Below are the code and all the weights of a small trained network. Each question names an input and a target symbol and asks about switching units off, where a switched-off unit gives its printed mean instead of its output.

import numpy as np


def w(rows, s, z=0):
    codes = np.array(rows[::2]) - 128.0
    scale = np.full(codes.shape[1], s)
    scale[-1] = z or s
    return codes * scale


def norm(h):
    return h / np.sqrt((h * h).mean(-1, keepdims=True) + 1e-5)


def f(y):
    return np.maximum(y, 0)


def softmax(a):
    e = np.exp(a - a.max(-1, keepdims=True))
    return e / e.sum(-1, keepdims=True)


def log_softmax(a):
    a = a - a.max(-1, keepdims=True)
    return a - np.log(np.exp(a).sum(-1, keepdims=True))


def net(x, mask):
    ids = ['αγδεζθμξπστφψω'.index(c) for c in x.split()]
    T = len(ids)
    res = E[ids] + P[:T]
    u = 0
    for l in range(2):
        r = norm(res)
        for j in range(2):
            rows = slice(4 * j, 4 * j + 4)
            q, k, v = (r @ M[l][rows].T for M in (Q, K, V))
            z = softmax(np.where(np.tri(T) > 0, q @ k.T / 4**0.5, -1e9)) @ v
            o = O[l][rows]
            res = res + np.where(mask[u + j], z, o[:, -1]) @ o[:, :-1]
        u += 2
        y = f(norm(res) @ A[l][:, :-1].T + A[l][:, -1])
        res = res + np.where(mask[u : u + 4], y, B[l][:, -1]) @ B[l][:, :-1]
        u += 4
    return log_softmax(norm(res)[-1] @ U[:, :-1].T + U[:, -1])


Q, K, V, O, A, B = {}, {}, {}, {}, {}, {}
E = w([
[165,143,112,76,57,101,130,99,156,99,75],'α',
[66,105,168,137,87,143,132,113,77,167,76],'γ',
[129,116,164,173,93,96,148,163,214,198,190],'δ',
[27,198,177,89,72,140,100,72,198,59,181],'ε',
[168,96,120,66,48,141,114,56,119,43,169],'ζ',
[63,123,142,137,156,49,169,126,108,188,156],'θ',
[142,100,4,98,106,89,80,197,131,168,180],'μ',
[125,55,54,164,145,101,192,158,131,156,106],'ξ',
[65,119,13,137,131,126,150,98,227,165,144],'π',
[70,153,139,155,167,141,107,190,159,153,104],'σ',
[196,127,135,171,147,150,125,24,128,182,95],'τ',
[181,157,112,123,155,128,39,87,94,100,101],'φ',
[96,49,143,56,180,202,109,122,85,194,162],'ψ',
[160,22,141,93,119,137,83,121,136,73,37],'ω',
],0.024)
P = w([
[139,126,255,63,199,206,204,159,87,129,93],'0',
[137,130,174,52,146,168,149,125,171,111,98],'1',
[144,132,152,89,127,150,142,130,134,119,108],'2',
[151,136,127,128,107,140,129,114,115,131,130],'3',
[148,123,102,159,91,114,90,108,142,158,144],'4',
[156,125,79,199,71,113,86,119,125,166,155],'5',
[147,139,46,229,60,112,94,124,114,163,166],'6',
],0.0089)
Q[0] = w([
[151,95,108,98,122,165,67,156,84,132,124],'0.h0',
[165,76,130,134,124,137,91,135,118,141,19],'0.h0',
[96,171,78,115,102,72,129,115,109,142,69],'0.h0',
[119,83,75,150,126,142,204,131,186,176,81],'0.h0',
[46,161,140,139,115,119,202,193,172,142,99],'0.h1',
[163,76,71,98,221,146,185,93,66,61,165],'0.h1',
[112,82,143,98,107,128,134,139,14,161,135],'0.h1',
[70,126,244,130,112,134,174,105,124,113,164],'0.h1',
],0.011)
K[0] = w([
[167,100,68,38,132,88,81,110,71,129,154],'0.h0',
[152,73,137,146,168,108,72,91,83,174,33],'0.h0',
[102,147,62,205,116,104,164,64,126,126,22],'0.h0',
[124,56,79,123,164,107,220,160,164,169,49],'0.h0',
[41,85,124,208,207,171,131,132,138,137,192],'0.h1',
[176,45,62,37,122,128,189,162,91,56,78],'0.h1',
[121,87,129,165,93,67,66,105,29,166,87],'0.h1',
[79,93,254,158,126,77,78,41,136,136,125],'0.h1',
],0.0092)
V[0] = w([
[149,92,135,54,116,173,163,156,186,255,145],'0.h0',
[105,36,132,72,165,98,26,134,71,192,192],'0.h0',
[86,86,119,137,155,74,36,138,149,149,72],'0.h0',
[89,151,183,50,146,198,85,124,104,160,191],'0.h0',
[129,123,115,252,125,68,145,213,136,71,202],'0.h1',
[82,148,157,208,118,220,23,119,59,28,161],'0.h1',
[203,140,84,74,191,119,179,149,108,108,134],'0.h1',
[129,188,124,149,20,5,108,190,96,98,83],'0.h1',
],0.0065)
O[0] = w([
[93,107,84,182,134,182,110,99,135,125,155,236],'0.h0',
[161,130,113,254,122,195,121,170,122,87,99,174],'0.h0',
[115,121,81,126,151,117,138,127,180,52,101,200],'0.h0',
[150,151,142,189,83,160,89,150,141,115,205,89],'0.h0',
[175,116,153,46,143,152,99,88,183,164,105,59],'0.h1',
[109,169,159,57,145,179,110,65,101,96,64,2],'0.h1',
[139,106,167,129,177,83,56,119,112,78,125,115],'0.h1',
[154,145,72,46,117,49,170,178,222,72,134,140],'0.h1',
],0.0084,0.0046)
A[0] = w([
[143,173,108,83,98,181,2,94,27,111,167,26],'0.n0',
[160,228,167,177,247,187,126,69,164,175,66,1],'0.n1',
[70,188,147,132,142,236,171,143,136,97,113,103],'0.n2',
[194,136,153,171,144,113,28,157,59,133,67,10],'0.n3',
],0.0073,0.004)
B[0] = w([
[155,105,86,96,161,147,104,8,176,174,211,206],'0.n0',
[199,167,151,157,97,63,105,154,89,210,68,210],'0.n1',
[67,150,87,146,118,126,106,184,122,166,131,253],'0.n2',
[127,149,75,95,157,92,119,107,187,119,132,216],'0.n3',
],0.015,0.0031)
Q[1] = w([
[78,26,76,100,144,219,187,95,204,147,196],'1.h0',
[124,198,161,145,136,129,86,141,188,192,159],'1.h0',
[212,127,115,112,106,116,48,44,155,91,164],'1.h0',
[61,170,170,139,128,125,220,151,158,196,93],'1.h0',
[143,104,20,168,42,117,102,145,212,90,50],'1.h1',
[120,135,209,76,179,179,180,126,81,150,85],'1.h1',
[127,185,251,145,240,191,180,117,74,79,113],'1.h1',
[76,149,2,168,101,72,120,120,188,134,129],'1.h1',
],0.0095)
K[1] = w([
[145,67,63,49,60,130,189,123,187,104,144],'1.h0',
[161,187,99,128,113,93,66,134,193,157,145],'1.h0',
[161,136,144,102,118,90,81,57,129,90,128],'1.h0',
[90,146,116,142,98,138,197,194,135,189,146],'1.h0',
[145,176,82,124,40,143,169,120,152,129,96],'1.h1',
[98,134,136,137,196,166,88,155,48,134,128],'1.h1',
[79,122,180,213,159,182,60,182,56,146,166],'1.h1',
[116,139,87,155,38,3,137,134,136,120,80],'1.h1',
],0.012)
V[1] = w([
[159,108,104,137,108,125,35,108,122,133,76],'1.h0',
[193,125,106,103,19,133,134,95,91,147,119],'1.h0',
[116,132,111,127,143,200,93,113,46,142,143],'1.h0',
[149,130,102,96,141,129,81,76,223,165,150],'1.h0',
[157,172,112,139,53,43,187,64,108,60,120],'1.h1',
[152,212,86,129,171,163,72,139,254,146,89],'1.h1',
[87,106,193,75,195,158,197,65,147,120,67],'1.h1',
[110,92,118,146,31,171,111,54,132,156,97],'1.h1',
],0.0095)
O[1] = w([
[140,90,113,134,121,201,142,132,116,146,93,199],'1.h0',
[105,20,182,184,89,94,154,212,169,126,119,131],'1.h0',
[136,47,82,89,139,112,149,59,138,130,112,74],'1.h0',
[69,130,181,176,156,191,183,127,108,93,106,200],'1.h0',
[173,157,48,149,151,108,54,147,58,134,219,204],'1.h1',
[189,163,114,59,129,161,115,84,169,157,69,172],'1.h1',
[133,139,134,205,166,135,148,114,214,45,65,1],'1.h1',
[119,149,52,146,8,117,190,128,121,126,154,181],'1.h1',
],0.011,0.0066)
A[1] = w([
[108,183,138,79,204,110,164,133,74,200,152,49],'1.n0',
[190,54,20,151,183,71,124,127,103,178,91,108],'1.n1',
[192,186,56,145,112,121,132,147,76,82,192,2],'1.n2',
[116,184,123,185,140,53,135,1,166,213,203,234],'1.n3',
],0.0094,0.0042)
B[1] = w([
[68,101,113,166,144,134,76,195,159,103,137,163],'1.n0',
[106,125,127,181,70,91,55,30,190,148,189,254],'1.n1',
[81,160,98,190,144,246,84,123,206,206,101,195],'1.n2',
[225,163,79,156,140,89,97,187,128,72,173,254],'1.n3',
],0.013,0.0096)
U = w([
[126,130,138,150,192,94,75,202,70,53,149,212],'α',
[144,54,116,1,149,149,97,148,176,178,194,36],'γ',
[183,139,209,148,81,174,191,162,214,145,146,82],'δ',
[118,145,22,120,188,158,240,111,187,128,132,40],'ε',
[40,133,181,171,174,67,160,37,187,155,162,93],'ζ',
[194,175,216,210,76,120,134,63,45,171,93,94],'θ',
[91,188,157,160,147,174,99,170,137,176,53,159],'μ',
[67,218,190,108,85,152,115,81,152,81,160,134],'ξ',
[79,142,104,141,56,109,178,131,21,112,109,155],'π',
[131,105,142,157,105,180,122,173,167,28,57,254],'σ',
[185,81,139,115,82,160,162,102,70,60,207,41],'τ',
[75,134,159,179,184,253,156,66,79,155,161,101],'φ',
[129,154,129,137,128,135,130,117,87,120,140,4],'ψ',
[208,188,115,103,205,194,92,84,96,128,133,83],'ω',
],0.0092,0.0037)

Each question gives the input, a string of symbols that net reads in full, and the target symbol t.
The units are the heads (4 rows each of Q, K, V and O) and the neurons (one row each of A and B). Each row of codes is followed by its name. A weight is (code - 128) times the scale printed after its matrix; where a second scale follows, it is the last column's (O, A, B and U).
mask holds one flag per unit, layer by layer, with each layer's heads first. A switched-off unit (its flag False) gives its mean, the last column of its rows in O or B, instead of its output. The means were averaged over made-up inputs and are rounded, as every weight is.
A unit's drop is (log p(t) with every unit on - log p(t) with that unit switched off) / (log p(t) with every unit on - log p(t) with every unit switched off).
The circuit of an input: a set's keep is (log p(t) with only the set's units on - log p(t) with every unit switched off) / (log p(t) with every unit on - log p(t) with every unit switched off). Starting from all 12 units, units are removed one at a time, each time the one whose removal leaves the highest keep (on an exact tie, the one counted first), for as long as the keep stays at least 0.8.
circuit, biggest first: the units of the circuit, biggest drop first
k most important neurons: the k neurons with the biggest drops, biggest first
k most important neurons of layer l: the k neurons of layer l with the biggest drops, biggest first
heads that matter: for each layer, one digit per head in row order, 1 if its drop is at least 0.15 and else 0, layers parted by /
input φ θ ε ε μ ξ μ, target ζ: heads that matter => 11 / 01
input π ψ γ, target π: heads that matter => 01 / 01
input ω ω θ, target α: heads that matter => 00 / 01
input σ π φ π ψ, target φ: heads that matter => 00 / 10
input α σ δ ω, target α: heads that matter => 11 / 01
input π μ ξ ξ ψ, target φ: heads that matter => 11 / 01
input ζ γ μ μ ε μ φ, target ω: heads that matter => 10 / 11
input π ω π σ δ, target δ: circuit, biggest first => (0.h1 1.h1 1.h0 1.n1)
input ω γ τ, target θ: heads that matter => 00 / 00
input μ ω μ ω μ φ, target ω: most important neuron => (0.n3)
input μ ζ φ ω μ ξ, target ζ: 2 most important neurons of layer 1 => (1.n1 1.n3)
input π δ θ, target α: heads that matter => 00 / 00
input α γ μ π, target α: circuit, biggest first => (0.h1 1.h1 1.n3)
input τ ε τ δ, target δ: 2 most important neurons => (1.n1 0.n2)
input δ δ α, target δ: circuit, biggest first => (0.h1 1.h0)
input γ ψ φ ξ, target ζ: circuit, biggest first => (1.n1 0.h0)
input φ μ τ, target θ: heads that matter => 00 / 10
input θ ε ξ ζ σ, target μ: heads that matter => 11 / 01
input τ σ μ ζ ω, target σ: 2 most important neurons => (0.n0 0.n1)
input μ μ α, target μ: heads that matter => 01 / 11
input φ θ φ ξ ω σ, target μ: 2 most important neurons of layer 0 => (0.n1 0.n2)
input μ π π θ ω, target σ: heads that matter => 00 / 11
input δ μ μ, target γ: 2 most important neurons of layer 1 => (1.n3 1.n2)
input α μ ξ ε, target α: 2 most important neurons of layer 0 => (0.n2 0.n0)
input α ω θ τ, target α: most important neuron of layer 1 => (1.n3)
input π μ γ, target π: 2 most important neurons of layer 1 => (1.n2 1.n1)
input ω μ μ μ μ, target γ: most important neuron of layer 1 => (1.n3)
